Below is a small trained network, with its code and all its weights. Each question gives an input and a class and asks what happens when units are switched off, that is, made to give their printed mean instead of their output.

import numpy as np


def w(rows, s, z=0):
    codes = np.array(rows[::2]) - 128.0
    scale = np.full(codes.shape[1], s)
    scale[-1] = z or s
    return codes * scale


def f(y):
    return y / 2 * (1 + np.tanh(0.7978845608 * (y + 0.044715 * y**3)))


def log_softmax(a):
    a = a - a.max(-1, keepdims=True)
    return a - np.log(np.exp(a).sum(-1, keepdims=True))


def net(x, mask):
    res = np.array(x, float).reshape(1, 4) / 4 @ E
    y = f(res @ A[0][:, :-1].T + A[0][:, -1])
    res = res + np.where(mask, y, B[0][:, -1]) @ B[0][:, :-1]
    return log_softmax(res[-1] @ U[:, :-1].T + U[:, -1])


A, B = {}, {}
E = w([
[131,168,60,140,183,107,88],'x0',
[106,79,119,221,49,130,10],'x1',
[254,68,94,88,73,56,132],'x2',
[80,7,73,96,173,188,131],'x3',
],0.0081)
A[0] = w([
[107,143,200,177,176,233,121,28],'N1',
[215,135,92,44,216,134,213,180],'N2',
[125,73,235,132,29,144,182,159],'N3',
[116,189,110,113,125,109,131,253],'N4',
[216,85,116,69,96,119,119,62],'N5',
[41,213,162,186,220,190,192,185],'N6',
[232,110,94,111,164,79,135,221],'N7',
[150,175,185,146,32,146,182,188],'N8',
[116,84,128,195,64,120,36,111],'N9',
[104,167,183,58,172,124,202,60],'N10',
[108,82,128,239,50,87,31,54],'N11',
[42,164,148,203,99,211,95,175],'N12',
[148,166,161,44,183,102,200,58],'N13',
[140,219,205,214,145,68,147,42],'N14',
[119,69,90,81,135,213,156,36],'N15',
[237,82,88,78,48,95,133,56],'N16',
[193,164,39,153,159,62,85,186],'N17',
[130,235,112,105,169,59,30,154],'N18',
[183,112,102,76,68,50,131,65],'N19',
[209,240,139,168,67,149,146,33],'N20',
[169,100,242,131,107,168,193,190],'N21',
[101,26,2,100,192,232,113,157],'N22',
],0.0082,0.0046)
B[0] = w([
[107,93,206,91,174,74,65,165],'N1',
[145,78,78,129,118,108,74,242],'N2',
[195,26,57,172,137,145,162,198],'N3',
[159,75,82,187,59,149,131,192],'N4',
[59,87,228,135,182,167,96,181],'N5',
[135,36,174,224,219,86,90,255],'N6',
[79,38,132,181,134,83,118,224],'N7',
[173,73,103,111,70,182,141,201],'N8',
[160,117,35,86,148,100,61,221],'N9',
[164,105,85,58,183,42,68,181],'N10',
[145,125,43,47,149,54,72,234],'N11',
[146,85,146,175,175,83,74,233],'N12',
[156,176,48,28,82,43,68,190],'N13',
[175,112,173,100,132,197,33,187],'N14',
[162,135,127,67,77,179,44,157],'N15',
[62,117,251,206,183,97,48,217],'N16',
[137,40,142,212,183,194,130,208],'N17',
[194,95,107,164,85,211,105,198],'N18',
[74,66,190,121,185,101,70,187],'N19',
[195,155,157,55,59,188,3,180],'N20',
[155,45,76,198,94,132,124,191],'N21',
[221,124,160,88,87,220,116,252],'N22',
],0.0073,0.0083)
U = w([
[117,118,19,56,150,5,65,149],'0',
[211,93,196,79,89,253,98,130],'1',
[64,72,212,192,195,61,107,58],'2',
[185,42,57,204,143,150,174,250],'3',
[115,102,54,160,118,100,142,139],'4',
[35,198,84,84,63,23,232,1],'5',
[61,206,64,88,86,71,234,1],'6',
[79,236,81,99,20,105,222,1],'7',
],0.0074,0.0046)

Each question gives the input, the list of numbers given to net, and the class t.
The units are the neurons (one row each of A and B). Each row of codes is followed by its name. A weight is (code - 128) times the scale printed after its matrix; where a second scale follows, it is the last column's (A, B and U).
mask holds one flag per neuron, in row order. A switched-off neuron (its flag False) gives its mean, the last column of its row in B, instead of its output. The means were averaged over made-up inputs and are rounded, as every weight is.
A unit's drop is (log p(t) with every unit on - log p(t) with that unit switched off) / (log p(t) with every unit on - log p(t) with every unit switched off).
The circuit of an input: a set's keep is (log p(t) with only the set's units on - log p(t) with every unit switched off) / (log p(t) with every unit on - log p(t) with every unit switched off). Starting from the 12 units with the biggest drops (on a tie, the unit counted first), units are removed one at a time, each time the one whose removal leaves the highest keep (on an exact tie, the one counted first), for as long as the keep stays at least 0.8.
circuit, biggest first: the units of the circuit, biggest drop first
top k neurons: the k neurons with the biggest drops, biggest first
drop when u is switched off: that unit's drop, to one decimal
input [1,4,6,-6], class 1: circuit, biggest first -> (N20)
input [-5,1,-3,-4], class 3: circuit, biggest first -> (N3, N21)
input [8,7,1,-8], class 1: top 2 neurons -> (N18, N20)
input [-6,-7,-2,-2], class 0: top 2 neurons -> (N13, N10)
input [0,5,0,-6], class 1: top 4 neurons -> (N20, N14, N18, N13)
input [8,2,6,-8], class 1: circuit, biggest first -> (N20, N18)
input [-3,8,8,1], class 0: top 4 neurons -> (N11, N9, N6, N12)
input [8,1,-2,-2], class 3: circuit, biggest first -> (N18, N17)
input [4,-8,-6,-7], class 0: top 2 neurons -> (N13, N10)
input [0,-5,7,-8], class 1: top 2 neurons -> (N20, N8)
input [8,-6,5,8], class 1: top 2 neurons -> (N22, N15)
input [2,3,-3,5], class 1: top 2 neurons -> (N22, N7)
input [-7,3,-2,-5], class 3: top 2 neurons -> (N3, N22)
input [8,-5,1,-6], class 3: circuit, biggest first -> (N17)
input [-3,-1,7,6], class 2: top 2 neurons -> (N16, N7)
input [-2,-3,5,3], class 2: top 2 neurons -> (N16, N5)
input [3,-3,8,5], class 2: drop when N16 is switched off -> 0.1
input [4,2,4,-1], class 2: drop when N3 is switched off -> 0.2
input [-2,-4,-4,0], class 0: drop when N11 is switched off -> -0.5
input [-1,-8,0,-4], class 0: circuit, biggest first -> (N13)
